Here is a tiny trained network, its code and every weight. The questions are about switching its units off for an input and a target symbol, where a switched-off unit gives its printed mean instead of its output.

import numpy as np


def w(rows, s, z=0):
    codes = np.array(rows[::2]) - 128.0
    scale = np.full(codes.shape[1], s)
    scale[-1] = z or s
    return codes * scale


def norm(h):
    return h / np.sqrt((h * h).mean(-1, keepdims=True) + 1e-5)


def f(y):
    return y / 2 * (1 + np.tanh(0.7978845608 * (y + 0.044715 * y**3)))


def softmax(a):
    e = np.exp(a - a.max(-1, keepdims=True))
    return e / e.sum(-1, keepdims=True)


def log_softmax(a):
    a = a - a.max(-1, keepdims=True)
    return a - np.log(np.exp(a).sum(-1, keepdims=True))


def net(x, mask):
    ids = ['βγδεζηθλμξπστφψω'.index(c) for c in x.split()]
    T = len(ids)
    res = E[ids] + P[:T]
    u = 0
    for l in range(2):
        q, k, v = (norm(res) @ M[l].T for M in (Q, K, V))
        z = softmax(np.where(np.tri(T) > 0, q @ k.T / 4**0.5, -1e9)) @ v
        res = res + np.where(mask[u], z, O[l][:, -1]) @ O[l][:, :-1]
        u += 1
        y = f(norm(res) @ A[l][:, :-1].T + A[l][:, -1])
        res = res + np.where(mask[u : u + 8], y, B[l][:, -1]) @ B[l][:, :-1]
        u += 8
    return log_softmax(norm(res)[-1] @ U[:, :-1].T + U[:, -1])


Q, K, V, O, A, B = {}, {}, {}, {}, {}, {}
E = w([
[153,151,192,69,94,219,211],'β',
[233,146,131,76,137,171,151],'γ',
[174,106,141,187,140,187,95],'δ',
[145,74,143,137,254,119,131],'ε',
[148,86,79,185,66,194,131],'ζ',
[102,156,133,100,134,221,192],'η',
[171,144,125,126,27,218,115],'θ',
[78,54,68,193,181,145,148],'λ',
[95,96,56,136,133,157,221],'μ',
[121,73,143,66,121,44,14],'ξ',
[210,141,77,137,44,184,169],'π',
[73,118,51,151,49,209,174],'σ',
[96,124,85,100,72,166,163],'τ',
[144,112,182,126,117,207,108],'φ',
[67,101,108,169,130,208,184],'ψ',
[160,61,90,195,166,165,176],'ω',
],0.00093)
P = w([
[139,133,74,116,141,125,114],'0',
[178,21,190,65,116,134,200],'1',
[123,106,57,123,101,238,150],'2',
[131,105,146,161,113,127,124],'3',
[172,2,162,75,81,106,221],'4',
[105,139,85,118,134,231,139],'5',
[120,133,151,167,110,125,128],'6',
[129,42,186,92,102,79,227],'7',
[89,162,101,111,152,213,151],'8',
[121,171,155,173,110,110,122],'9',
[123,64,215,116,135,69,224],'10',
],0.0023)
Q[0] = w([
[117,29,134,87,135,156,196],'0.h1',
[199,219,21,167,184,194,42],'0.h1',
[146,42,164,37,125,111,149],'0.h1',
[94,19,225,1,106,84,221],'0.h1',
],0.0051)
K[0] = w([
[137,174,203,177,122,62,125],'0.h1',
[180,7,101,33,158,133,107],'0.h1',
[116,187,157,219,126,82,64],'0.h1',
[98,254,155,231,110,75,103],'0.h1',
],0.0053)
V[0] = w([
[149,122,156,197,254,174,146],'0.h1',
[221,176,116,155,101,182,188],'0.h1',
[79,136,123,171,117,149,152],'0.h1',
[81,191,179,84,144,112,140],'0.h1',
],0.0031)
O[0] = w([
[79,128,102,63,4,91,97,139],'0.h1',
[190,209,102,139,79,137,115,135],'0.h1',
[157,96,123,127,73,161,131,125],'0.h1',
[110,101,72,84,163,166,135,5],'0.h1',
],0.003,0.0018)
A[0] = w([
[151,205,141,189,161,129,86,145],'0.n1',
[42,58,175,102,174,130,198,85],'0.n2',
[134,91,111,149,99,110,254,59],'0.n3',
[80,125,41,90,165,180,74,69],'0.n4',
[218,176,89,138,51,123,157,112],'0.n5',
[93,162,104,115,51,119,84,185],'0.n6',
[160,167,195,61,116,134,231,15],'0.n7',
[70,137,101,117,224,190,104,2],'0.n8',
],0.0029,0.00092)
B[0] = w([
[55,54,112,44,71,125,87,147],'0.n1',
[129,66,145,92,58,175,101,253],'0.n2',
[172,176,192,41,121,92,85,254],'0.n3',
[190,185,178,185,41,89,158,128],'0.n4',
[39,63,181,106,176,104,128,208],'0.n5',
[172,83,134,164,250,177,131,184],'0.n6',
[120,67,125,215,123,69,22,178],'0.n7',
[124,168,113,102,10,56,77,117],'0.n8',
],0.0022,0.00082)
Q[1] = w([
[85,165,134,205,112,92,66],'1.h1',
[34,106,188,210,174,145,113],'1.h1',
[100,55,234,159,57,39,159],'1.h1',
[233,65,154,3,21,46,222],'1.h1',
],0.0065)
K[1] = w([
[187,177,11,70,117,158,95],'1.h1',
[87,127,39,104,240,78,115],'1.h1',
[3,207,125,188,178,80,78],'1.h1',
[47,177,227,199,84,111,108],'1.h1',
],0.0057)
V[1] = w([
[126,131,175,99,142,197,79],'1.h1',
[169,98,119,134,106,114,2],'1.h1',
[120,206,53,113,112,147,106],'1.h1',
[139,141,199,63,148,59,121],'1.h1',
],0.0037)
O[1] = w([
[50,140,81,75,194,203,82,121],'1.h1',
[3,205,181,81,155,104,187,136],'1.h1',
[153,67,133,42,78,114,169,6],'1.h1',
[3,154,39,187,75,114,59,132],'1.h1',
],0.003,0.0024)
A[1] = w([
[80,153,19,169,186,188,30,42],'1.n1',
[185,126,147,173,20,54,104,6],'1.n2',
[232,184,78,116,92,170,131,63],'1.n3',
[135,72,192,82,138,44,114,68],'1.n4',
[176,149,201,204,131,157,154,121],'1.n5',
[50,100,121,95,2,128,105,28],'1.n6',
[139,106,125,81,214,220,80,119],'1.n7',
[199,35,88,96,142,166,150,157],'1.n8',
],0.004,0.002)
B[1] = w([
[144,191,184,252,8,166,189,217],'1.n1',
[71,47,59,106,137,166,241,153],'1.n2',
[55,164,208,178,127,127,127,161],'1.n3',
[125,217,94,152,89,168,174,233],'1.n4',
[128,181,38,125,141,55,117,254],'1.n5',
[233,208,62,68,144,54,84,154],'1.n6',
[151,136,10,115,105,183,234,164],'1.n7',
[53,186,153,141,119,134,40,220],'1.n8',
],0.0031,0.0014)
U = w([
[150,172,92,207,59,223,193,144],'β',
[40,195,177,208,87,72,68,145],'γ',
[120,220,206,46,100,130,150,92],'δ',
[160,164,65,45,86,37,68,253],'ε',
[221,144,199,171,174,28,212,34],'ζ',
[68,132,55,63,105,212,50,123],'η',
[171,176,61,110,227,138,182,116],'θ',
[143,43,224,83,14,106,167,74],'λ',
[119,4,72,193,92,100,69,168],'μ',
[24,71,179,103,225,147,174,164],'ξ',
[144,128,77,186,193,47,121,76],'π',
[226,96,199,139,183,159,79,135],'σ',
[155,139,58,176,225,167,34,136],'τ',
[125,129,80,52,141,203,178,136],'φ',
[128,72,177,87,91,196,35,128],'ψ',
[97,85,30,116,78,61,254,85],'ω',
],0.0073,0.0024)

Each question gives the input, a string of symbols that net reads in full, and the target symbol t.
The units are the heads (4 rows each of Q, K, V and O) and the neurons (one row each of A and B). Each row of codes is followed by its name. A weight is (code - 128) times the scale printed after its matrix; where a second scale follows, it is the last column's (O, A, B and U).
mask holds one flag per unit, layer by layer, with each layer's heads first. A switched-off unit (its flag False) gives its mean, the last column of its rows in O or B, instead of its output. The means were averaged over made-up inputs and are rounded, as every weight is.
A unit's drop is (log p(t) with every unit on - log p(t) with that unit switched off) / (log p(t) with every unit on - log p(t) with every unit switched off).
The circuit of an input: a set's keep is (log p(t) with only the set's units on - log p(t) with every unit switched off) / (log p(t) with every unit on - log p(t) with every unit switched off). Starting from the 12 units with the biggest drops (on a tie, the unit counted first), units are removed one at a time, each time the one whose removal leaves the highest keep (on an exact tie, the one counted first), for as long as the keep stays at least 0.8.
units of the circuit, in order: the units of the circuit, biggest drop first
unit that matters most: the unit with the biggest drop
top k neurons: the k neurons with the biggest drops, biggest first
k most important neurons of layer l: the k neurons of layer l with the biggest drops, biggest first
input μ τ β ε β λ ξ ξ τ ε λ, target ε: units of the circuit, in order	(0.h1 1.n6)
input ξ β λ ε ξ ξ ε λ θ δ θ, target δ: units of the circuit, in order	(1.h1 0.n3 0.n4 0.h1)
input ω θ λ ε ζ ε ε ε, target ε: units of the circuit, in order	(0.h1 1.n6)
input δ ξ ε φ λ π γ, target ξ: units of the circuit, in order	(1.h1 0.n5 1.n1)
input ζ ζ γ ζ, target θ: top 2 neurons	(0.n5 0.n8)
input ξ ξ ξ, target δ: top 4 neurons	(0.n8 0.n4 0.n6 0.n5)
input β ε ε λ ε γ ξ ξ ξ ξ ε, target ξ: units of the circuit, in order	(0.h1 1.h1)
input ξ ξ β σ η τ γ ε ξ, target δ: top 3 neurons	(0.n8 0.n4 1.n3)
input σ ε η ε, target σ: top 3 neurons	(0.n2 0.n5 1.n8)
input θ ψ ε β ε ξ, target β: units of the circuit, in order	(1.n1)
input ξ γ λ τ ε μ ε π, target ε: units of the circuit, in order	(1.n6 0.h1)
input η μ σ ω ε, target ω: 2 most important neurons of layer 1	(1.n2 1.n4)
input ζ δ ε μ ε ξ ζ ξ ψ π, target θ: top 3 neurons	(0.n5 0.n8 0.n6)
input π ξ ξ μ μ μ ψ γ μ ε γ, target ε: units of the circuit, in order	(0.h1 1.n6)
input λ η τ ξ ε ε ε φ ψ ξ, target ζ: units of the circuit, in order	(1.h1 0.n3)
input τ σ ω ξ ψ ξ, target γ: units of the circuit, in order	(1.n3 0.n4 1.n4)
input ξ μ λ ξ ζ, target ξ: units of the circuit, in order	(1.h1 0.h1)
input θ τ τ λ ε λ μ ε ε γ μ, target γ: units of the circuit, in order	(1.h1 0.n5 0.n3)
input ω ξ ξ ε π ξ δ, target π: most important neuron of layer 1	(1.n5)
input ξ ε σ μ φ, target μ: top 2 neurons	(0.n7 1.n2)
input ξ θ ξ ψ ξ, target ψ: units of the circuit, in order	(1.h1 1.n8 0.n7 0.n4)
input φ ω ξ ε λ τ η ξ ξ ε, target β: top 4 neurons	(0.n5 0.n1 0.n4 0.n7)
input φ μ ε ξ λ μ ξ, target β: unit that matters most	0.n5
input ψ λ ζ λ θ ξ η λ, target η: top 2 neurons	(1.n8 1.n7)
input γ η τ ξ ξ μ μ ξ φ ξ, target ε: 2 most important neurons of layer 0	(0.n1 0.n5)
